Below are the code and all the weights of a small trained network. Each question names an input and a class and asks about switching units off, where a switched-off unit gives its printed mean instead of its output.

import numpy as np


def w(rows, s, z=0):
    codes = np.array(rows[::2]) - 128.0
    scale = np.full(codes.shape[1], s)
    scale[-1] = z or s
    return codes * scale


def norm(h):
    return h / np.sqrt((h * h).mean(-1, keepdims=True) + 1e-5)


def f(y):
    return y / 2 * (1 + np.tanh(0.7978845608 * (y + 0.044715 * y**3)))


def log_softmax(a):
    a = a - a.max(-1, keepdims=True)
    return a - np.log(np.exp(a).sum(-1, keepdims=True))


def net(x, mask):
    res = np.array(x, float).reshape(1, 8) / 4 @ E
    u = 0
    for l in range(4):
        y = f(norm(res) @ A[l][:, :-1].T + A[l][:, -1])
        res = res + np.where(mask[u : u + 6], y, B[l][:, -1]) @ B[l][:, :-1]
        u += 6
    return log_softmax(norm(res)[-1] @ U[:, :-1].T + U[:, -1])


A, B = {}, {}
E = w([
[126,129,128],'x0',
[128,128,128],'x1',
[138,98,236],'x2',
[157,237,160],'x3',
[130,128,128],'x4',
[253,101,127],'x5',
[127,129,128],'x6',
[129,128,128],'x7',
],0.016)
A[0] = w([
[253,113,117,193],'0.n1',
[122,185,149,55],'0.n2',
[134,110,244,183],'0.n3',
[128,113,209,2],'0.n4',
[170,242,164,205],'0.n5',
[122,166,120,110],'0.n6',
],0.031,0.0082)
B[0] = w([
[106,38,104,252],'0.n1',
[190,125,106,149],'0.n2',
[203,111,189,237],'0.n3',
[146,172,87,164],'0.n4',
[2,164,153,229],'0.n5',
[127,132,102,140],'0.n6',
],0.046,0.019)
A[1] = w([
[215,92,92,35],'1.n1',
[119,134,100,93],'1.n2',
[183,203,174,77],'1.n3',
[110,84,230,3],'1.n4',
[108,252,163,150],'1.n5',
[81,130,53,94],'1.n6',
],0.036,0.0037)
B[1] = w([
[140,55,96,191],'1.n1',
[105,132,149,141],'1.n2',
[141,192,48,175],'1.n3',
[161,196,218,251],'1.n4',
[253,161,35,197],'1.n5',
[40,105,127,223],'1.n6',
],0.059,0.016)
A[2] = w([
[178,47,151,1],'2.n1',
[129,124,153,65],'2.n2',
[251,100,153,74],'2.n3',
[183,96,51,60],'2.n4',
[173,105,108,68],'2.n5',
[198,81,67,35],'2.n6',
],0.031,0.0081)
B[2] = w([
[238,29,170,185],'2.n1',
[129,157,115,127],'2.n2',
[93,2,161,250],'2.n3',
[78,186,151,169],'2.n4',
[118,64,170,149],'2.n5',
[69,168,198,171],'2.n6',
],0.043,0.014)
A[3] = w([
[183,17,64,1],'3.n1',
[177,85,69,83],'3.n2',
[130,129,172,18],'3.n3',
[101,78,190,17],'3.n4',
[173,25,76,4],'3.n5',
[168,69,254,77],'3.n6',
],0.028,0.0059)
B[3] = w([
[200,118,32,186],'3.n1',
[150,129,114,142],'3.n2',
[74,250,156,136],'3.n3',
[191,150,93,193],'3.n4',
[189,131,44,182],'3.n5',
[5,254,227,249],'3.n6',
],0.039,0.019)
U = w([
[11,77,113,238],'0',
[110,183,237,219],'1',
[89,211,21,2],'2',
[254,200,124,91],'3',
[177,34,39,175],'4',
[209,19,219,29],'5',
],0.026,0.0032)

Each question gives the input, the list of numbers given to net, and the class t.
The units are the neurons (one row each of A and B). Each row of codes is followed by its name. A weight is (code - 128) times the scale printed after its matrix; where a second scale follows, it is the last column's (A, B and U).
mask holds one flag per neuron, layer by layer. A switched-off neuron (its flag False) gives its mean, the last column of its row in B, instead of its output. The means were averaged over made-up inputs and are rounded, as every weight is.
A unit's drop is (log p(t) with every unit on - log p(t) with that unit switched off) / (log p(t) with every unit on - log p(t) with every unit switched off).
The circuit of an input: a set's keep is (log p(t) with only the set's units on - log p(t) with every unit switched off) / (log p(t) with every unit on - log p(t) with every unit switched off). Starting from the 12 units with the biggest drops (on a tie, the unit counted first), units are removed one at a time, each time the one whose removal leaves the highest keep (on an exact tie, the one counted first), for as long as the keep stays at least 0.8.
units of the circuit, in order: the units of the circuit, biggest drop first
most important unit: the unit with the biggest drop
k most important neurons: the k neurons with the biggest drops, biggest first
k most important neurons of layer l: the k neurons of layer l with the biggest drops, biggest first
input [0,2,1,8,-8,-7,-6,-3], class 3: 2 most important neurons of layer 0 : 0.n1, 0.n4
input [-3,5,-2,3,7,1,1,-3], class 0: most important neuron : 0.n3
input [7,7,-6,-8,1,1,-3,5], class 4: 2 most important neurons : 1.n4, 0.n5
input [8,8,2,7,8,-5,5,0], class 3: units of the circuit, in order : 1.n5, 0.n1
input [7,6,-3,-4,-6,2,-8,-2], class 4: 2 most important neurons : 0.n5, 0.n3
input [-1,-3,-6,-1,-3,-1,-7,4], class 0: 3 most important neurons : 0.n5, 0.n2, 0.n1
input [-5,-5,4,6,1,-8,4,-6], class 3: units of the circuit, in order : 0.n1, 1.n5
input [5,-6,-1,2,8,-3,-6,2], class 2: 2 most important neurons : 0.n3, 0.n1
input [4,3,-7,3,7,0,-5,-3], class 2: 4 most important neurons : 0.n3, 0.n1, 1.n5, 2.n3
input [1,0,-5,1,3,-2,1,2], class 2: 3 most important neurons : 0.n1, 0.n3, 1.n5
input [-1,5,0,4,-4,-6,4,5], class 2: 4 most important neurons : 0.n3, 0.n1, 1.n5, 1.n4
input [-1,-3,7,-1,-6,2,-2,8], class 5: 2 most important neurons : 0.n5, 2.n3
input [6,-1,0,6,1,6,-4,3], class 0: 3 most important neurons of layer 0 : 0.n5, 0.n1, 0.n3
input [1,7,0,-3,-3,5,5,0], class 4: 3 most important neurons : 0.n1, 0.n5, 0.n3
input [5,0,-5,1,-6,-4,-2,6], class 2: 2 most important neurons : 0.n1, 1.n5
input [5,6,-8,1,4,-6,0,5], class 2: 2 most important neurons : 0.n1, 1.n5
input [8,-1,0,-5,-2,3,1,-8], class 4: 2 most important neurons : 1.n5, 0.n5
input [-5,-6,-5,-2,-5,-3,5,-2], class 0: 3 most important neurons of layer 0 : 0.n3, 0.n5, 0.n1
input [-3,-3,4,-4,-6,2,5,-5], class 5: most important unit : 0.n5
input [-5,-7,8,-5,-7,4,8,8], class 5: most important unit : 0.n5
input [-3,-6,-3,0,-3,0,7,7], class 0: 2 most important neurons of layer 0 : 0.n3, 0.n5
input [-6,-1,-1,-2,-4,3,-8,0], class 4: 2 most important neurons of layer 0 : 0.n3, 0.n5
input [-3,8,0,5,5,7,-5,-8], class 0: 3 most important neurons of layer 0 : 0.n5, 0.n1, 0.n3
input [5,-5,-8,-7,5,2,5,7], class 4: 2 most important neurons of layer 0 : 0.n5, 0.n3
input [-6,-5,-8,0,-8,4,1,2], class 4: 3 most important neurons of layer 0 : 0.n3, 0.n5, 0.n1
input [-5,-1,0,3,-4,8,-5,-4], class 0: 2 most important neurons of layer 0 : 0.n1, 0.n3
